Below are the code and all the weights of a small trained network. Each question names an input and a class and asks about switching units off, where a switched-off unit gives its printed mean instead of its output.

import numpy as np


def w(rows, s, z=0):
    codes = np.array(rows[::2]) - 128.0
    scale = np.full(codes.shape[1], s)
    scale[-1] = z or s
    return codes * scale


def f(y):
    return y / 2 * (1 + np.tanh(0.7978845608 * (y + 0.044715 * y**3)))


def log_softmax(a):
    a = a - a.max(-1, keepdims=True)
    return a - np.log(np.exp(a).sum(-1, keepdims=True))


def net(x, mask):
    res = np.array(x, float).reshape(1, 6) / 4 @ E
    y = f(res @ A[0][:, :-1].T + A[0][:, -1])
    res = res + np.where(mask, y, B[0][:, -1]) @ B[0][:, :-1]
    return log_softmax(res[-1] @ U[:, :-1].T + U[:, -1])


A, B = {}, {}
E = w([
[168,231,82,86,210,238,98,147,65,183,219,133],'x0',
[52,114,12,169,80,218,114,65,133,57,155,72],'x1',
[138,134,142,119,106,127,119,122,96,136,121,100],'x2',
[111,169,214,150,85,131,225,189,206,103,233,28],'x3',
[204,1,95,122,177,116,100,177,92,36,184,97],'x4',
[41,105,112,147,113,64,38,200,130,199,186,118],'x5',
],0.0063)
A[0] = w([
[153,169,85,54,206,225,69,137,87,138,220,148,31],'N0',
[52,146,77,171,102,181,89,77,120,59,117,81,33],'N1',
[186,130,204,62,160,16,125,176,142,177,82,146,123],'N2',
[195,30,129,97,175,132,125,179,129,100,152,92,72],'N3',
[235,60,121,158,147,121,94,155,123,77,157,83,113],'N4',
[188,40,99,162,170,117,146,166,125,57,199,179,248],'N5',
[16,67,99,140,73,44,49,249,141,221,155,123,148],'N6',
[62,106,75,139,80,243,138,31,114,35,114,87,239],'N7',
[152,216,169,215,128,110,180,184,171,106,185,62,36],'N8',
[83,244,160,149,90,124,165,70,187,163,49,184,198],'N9',
[54,109,116,156,113,101,33,191,87,209,165,95,88],'N10',
[116,110,92,137,167,118,79,61,39,158,89,182,111],'N11',
[222,132,156,80,116,187,229,68,121,74,27,129,188],'N12',
[230,136,213,58,171,62,199,153,114,182,103,199,101],'N13',
[111,123,171,89,95,204,175,185,178,149,205,35,76],'N14',
[95,99,220,198,100,126,184,173,253,73,181,69,132],'N15',
[118,220,99,105,202,197,142,157,88,134,238,103,144],'N16',
[183,57,103,108,172,72,110,132,92,36,185,87,4],'N17',
[108,79,105,115,145,146,38,81,141,117,54,224,44],'N18',
[156,57,148,169,51,48,102,111,133,78,85,97,156],'N19',
[63,71,125,165,88,53,151,88,173,56,92,150,42],'N20',
],0.0051,0.0025)
B[0] = w([
[88,106,193,88,180,68,208,125,173,178,1,56,199],'N0',
[120,114,41,206,182,105,159,120,100,165,177,75,166],'N1',
[70,69,43,167,194,116,135,119,85,140,198,72,226],'N2',
[96,208,112,161,96,116,58,115,155,161,135,110,182],'N3',
[84,219,144,126,69,113,92,140,171,191,141,125,190],'N4',
[70,212,153,130,70,171,61,156,119,165,101,171,224],'N5',
[117,158,149,56,150,129,151,46,177,42,176,149,253],'N6',
[96,131,76,128,182,148,144,152,83,122,178,103,237],'N7',
[202,128,105,161,61,39,128,86,58,137,130,159,193],'N8',
[60,186,151,163,71,153,33,166,156,184,133,155,242],'N9',
[155,121,157,85,153,135,167,48,183,43,147,162,188],'N10',
[228,140,100,146,67,114,155,91,85,111,110,193,180],'N11',
[94,159,197,67,156,130,112,51,174,37,195,160,234],'N12',
[67,100,59,192,192,132,153,116,76,130,211,66,222],'N13',
[186,115,94,139,81,59,151,107,55,123,100,197,198],'N14',
[170,92,109,109,88,89,146,104,43,149,90,192,252],'N15',
[132,97,205,75,160,104,171,149,118,164,50,110,219],'N16',
[112,238,121,157,92,94,54,65,152,161,107,101,183],'N17',
[208,101,105,145,77,14,181,105,59,137,103,186,183],'N18',
[91,126,189,78,149,150,154,181,125,179,73,87,225],'N19',
[103,55,194,93,199,88,201,128,115,178,57,37,204],'N20',
],0.0067,0.0061)
U = w([
[114,99,186,94,169,121,175,143,149,180,18,72,88],'0',
[243,121,98,158,76,93,139,107,75,138,114,191,92],'1',
[84,107,67,209,196,142,135,128,111,137,218,71,91],'2',
[81,219,145,164,71,154,36,133,175,180,124,135,94],'3',
[132,147,174,65,155,142,134,66,194,5,191,157,96],'4',
[112,121,143,110,131,164,114,157,110,123,136,143,249],'5',
[183,74,140,156,111,197,112,201,225,105,140,139,134],'6',
],0.011,0.013)

Each question gives the input, the list of numbers given to net, and the class t.
The units are the neurons (one row each of A and B). Each row of codes is followed by its name. A weight is (code - 128) times the scale printed after its matrix; where a second scale follows, it is the last column's (A, B and U).
mask holds one flag per neuron, in row order. A switched-off neuron (its flag False) gives its mean, the last column of its row in B, instead of its output. The means were averaged over made-up inputs and are rounded, as every weight is.
A unit's drop is (log p(t) with every unit on - log p(t) with that unit switched off) / (log p(t) with every unit on - log p(t) with every unit switched off).
The circuit of an input: a set's keep is (log p(t) with only the set's units on - log p(t) with every unit switched off) / (log p(t) with every unit on - log p(t) with every unit switched off). Starting from the 12 units with the biggest drops (on a tie, the unit counted first), units are removed one at a time, each time the one whose removal leaves the highest keep (on an exact tie, the one counted first), for as long as the keep stays at least 0.8.
units of the circuit, in order: the units of the circuit, biggest drop first
top k neurons: the k neurons with the biggest drops, biggest first
drop of u: that unit's drop, to one decimal
input [0,6,-3,-5,-2,2], class 2: top 3 neurons => [N7, N1, N15]
input [-1,-2,-5,-3,-8,-7], class 3: units of the circuit, in order => [N9]
input [8,5,0,0,-6,8], class 0: units of the circuit, in order => [N0, N16]
input [-5,-8,-8,8,-7,-6], class 1: units of the circuit, in order => [N15, N8]
input [0,-3,-4,-6,-2,-1], class 1: top 2 neurons => [N18, N11]
input [-4,6,3,-3,2,-2], class 2: top 2 neurons => [N7, N1]
input [-4,-7,-7,7,-3,-6], class 1: units of the circuit, in order => [N15, N8]
input [4,7,-5,-5,-2,-3], class 2: top 4 neurons => [N7, N1, N15, N14]
input [4,-7,4,-2,-7,0], class 2: units of the circuit, in order => [N13, N2]
input [8,-3,7,1,0,6], class 0: top 2 neurons => [N0, N16]
input [5,6,-7,4,6,-6], class 5: top 2 neurons => [N16, N5]
input [4,-4,3,-4,6,8], class 4: top 2 neurons => [N10, N6]
input [-3,-5,-2,5,-1,6], class 4: top 2 neurons => [N6, N10]
input [-5,1,8,-8,3,8], class 1: units of the circuit, in order => [N18]
input [-6,6,-1,-5,5,5], class 0: top 2 neurons => [N20, N19]
input [8,-8,6,2,1,-8], class 0: top 3 neurons => [N0, N16, N6]
input [1,-1,3,-6,-4,3], class 1: units of the circuit, in order => [N11, N18]
input [7,-4,6,8,3,3], class 1: top 2 neurons => [N14, N8]
input [7,-1,5,7,-2,7], class 0: top 3 neurons => [N16, N0, N12]
input [7,-2,-7,6,1,-7], class 0: units of the circuit, in order => [N16]
input [-7,2,0,8,5,7], class 1: top 3 neurons => [N15, N14, N8]
input [-4,0,0,-1,7,-6], class 3: drop of N5 => 0.2
input [1,-8,8,-1,7,2], class 2: drop of N2 => 0.5
input [-4,-4,-2,5,-5,-2], class 1: drop of N16 => 0.1
